Below are the code and all the weights of a small trained network. Each question names an input and a class and asks about switching units off, where a switched-off unit gives its printed mean instead of its output.

import numpy as np


def w(rows, s, z=0):
    codes = np.array(rows[::2]) - 128.0
    scale = np.full(codes.shape[1], s)
    scale[-1] = z or s
    return codes * scale


def f(y):
    return y / 2 * (1 + np.tanh(0.7978845608 * (y + 0.044715 * y**3)))


def log_softmax(a):
    a = a - a.max(-1, keepdims=True)
    return a - np.log(np.exp(a).sum(-1, keepdims=True))


def net(x, mask):
    res = np.array(x, float).reshape(1, 4) / 4 @ E
    y = f(res @ A[0][:, :-1].T + A[0][:, -1])
    res = res + np.where(mask, y, B[0][:, -1]) @ B[0][:, :-1]
    return log_softmax(res[-1] @ U[:, :-1].T + U[:, -1])


A, B = {}, {}
E = w([
[38,212,141,35,149,171,144,138],'x0',
[59,33,106,98,247,142,108,84],'x1',
[209,159,128,108,124,254,70,42],'x2',
[151,112,3,80,123,209,149,178],'x3',
],0.009)
A[0] = w([
[131,114,70,97,128,204,157,171,185],'neuron 1',
[125,113,10,111,138,144,177,205,151],'neuron 2',
[153,80,130,190,120,145,117,141,124],'neuron 3',
[93,139,176,162,129,127,86,74,105],'neuron 4',
[189,75,131,164,120,99,141,96,116],'neuron 5',
[103,87,125,112,181,103,121,81,221],'neuron 6',
[158,181,97,147,160,180,83,109,91],'neuron 7',
[122,144,164,129,139,63,86,107,78],'neuron 8',
[158,211,114,143,62,120,179,124,129],'neuron 9',
[172,82,105,163,141,152,145,163,175],'neuron 10',
[72,214,163,57,159,166,167,141,156],'neuron 11',
[77,66,113,102,172,133,126,50,90],'neuron 12',
[87,123,221,132,125,114,114,122,255],'neuron 13',
[104,126,127,134,126,79,149,150,84],'neuron 14',
[165,189,161,136,30,110,155,160,185],'neuron 15',
[178,134,132,115,117,176,77,84,105],'neuron 16',
[69,109,69,156,127,51,211,219,92],'neuron 17',
],0.012,0.0029)
B[0] = w([
[160,173,178,127,147,117,112,186,208],'neuron 1',
[157,210,229,159,136,66,83,179,219],'neuron 2',
[128,124,156,109,112,58,199,66,171],'neuron 3',
[148,192,190,184,181,161,58,159,174],'neuron 4',
[147,157,147,103,70,69,251,66,188],'neuron 5',
[118,75,140,136,211,100,111,157,191],'neuron 6',
[103,175,94,198,214,138,96,93,192],'neuron 7',
[169,200,175,128,85,142,95,193,171],'neuron 8',
[41,27,95,124,205,41,141,164,212],'neuron 9',
[167,154,208,147,142,53,175,135,176],'neuron 10',
[162,134,137,79,43,54,255,44,214],'neuron 11',
[33,68,148,81,206,77,121,160,196],'neuron 12',
[204,186,183,143,199,141,146,167,202],'neuron 13',
[133,147,114,168,154,158,73,73,172],'neuron 14',
[76,53,111,135,242,129,99,180,240],'neuron 15',
[80,162,71,193,248,166,104,49,207],'neuron 16',
[133,159,22,237,211,245,130,33,253],'neuron 17',
],0.0075,0.013)
U = w([
[132,157,71,181,164,229,87,52,113],'0',
[70,27,130,112,172,86,98,201,108],'1',
[212,212,190,137,139,124,74,216,97],'2',
[152,141,147,100,101,73,247,62,118],'3',
[186,102,127,104,152,156,128,148,254],'4',
[141,70,105,98,39,148,36,143,85],'5',
[149,110,116,85,31,160,64,170,79],'6',
[145,71,115,108,25,182,59,139,86],'7',
],0.011,0.0088)

Each question gives the input, the list of numbers given to net, and the class t.
The units are the neurons (one row each of A and B). Each row of codes is followed by its name. A weight is (code - 128) times the scale printed after its matrix; where a second scale follows, it is the last column's (A, B and U).
mask holds one flag per neuron, in row order. A switched-off neuron (its flag False) gives its mean, the last column of its row in B, instead of its output. The means were averaged over made-up inputs and are rounded, as every weight is.
A unit's drop is (log p(t) with every unit on - log p(t) with that unit switched off) / (log p(t) with every unit on - log p(t) with every unit switched off).
The circuit of an input: a set's keep is (log p(t) with only the set's units on - log p(t) with every unit switched off) / (log p(t) with every unit on - log p(t) with every unit switched off). Starting from the 12 units with the biggest drops (on a tie, the unit counted first), units are removed one at a time, each time the one whose removal leaves the highest keep (on an exact tie, the one counted first), for as long as the keep stays at least 0.8.
units of the circuit, in order: the units of the circuit, biggest drop first
unit that matters most: the unit with the biggest drop
k most important neurons: the k neurons with the biggest drops, biggest first
drop of u: that unit's drop, to one decimal
input [-2,-7,-7,4], class 0: units of the circuit, in order : (neuron 17)
input [6,7,5,2], class 1: 2 most important neurons : (neuron 12; neuron 17)
input [-1,5,3,-8], class 2: 2 most important neurons : (neuron 4; neuron 13)
input [6,-4,4,0], class 3: 2 most important neurons : (neuron 11; neuron 17)
input [7,-8,6,-6], class 1: 2 most important neurons : (neuron 15; neuron 9)
input [2,6,-6,1], class 0: 2 most important neurons : (neuron 17; neuron 9)
input [-7,1,-4,7], class 2: 3 most important neurons : (neuron 2; neuron 11; neuron 1)
input [5,-4,-1,-2], class 3: 2 most important neurons : (neuron 11; neuron 12)
input [6,5,5,-2], class 3: 3 most important neurons : (neuron 11; neuron 17; neuron 15)
input [6,5,2,-5], class 3: 2 most important neurons : (neuron 11; neuron 15)
input [7,8,5,-4], class 1: 3 most important neurons : (neuron 12; neuron 6; neuron 17)
input [-1,4,-5,7], class 2: 2 most important neurons : (neuron 2; neuron 1)
input [-5,-7,8,-8], class 0: 3 most important neurons : (neuron 16; neuron 2; neuron 1)
input [-5,-8,3,2], class 1: unit that matters most : neuron 15
input [0,-7,6,-7], class 1: 4 most important neurons : (neuron 9; neuron 15; neuron 17; neuron 2)
input [8,5,-3,-3], class 3: drop of neuron 11 : 1.7
input [-6,-2,-6,-2], class 0: drop of neuron 11 : 0.4
input [3,3,-8,0], class 0: drop of neuron 7 : 0.0
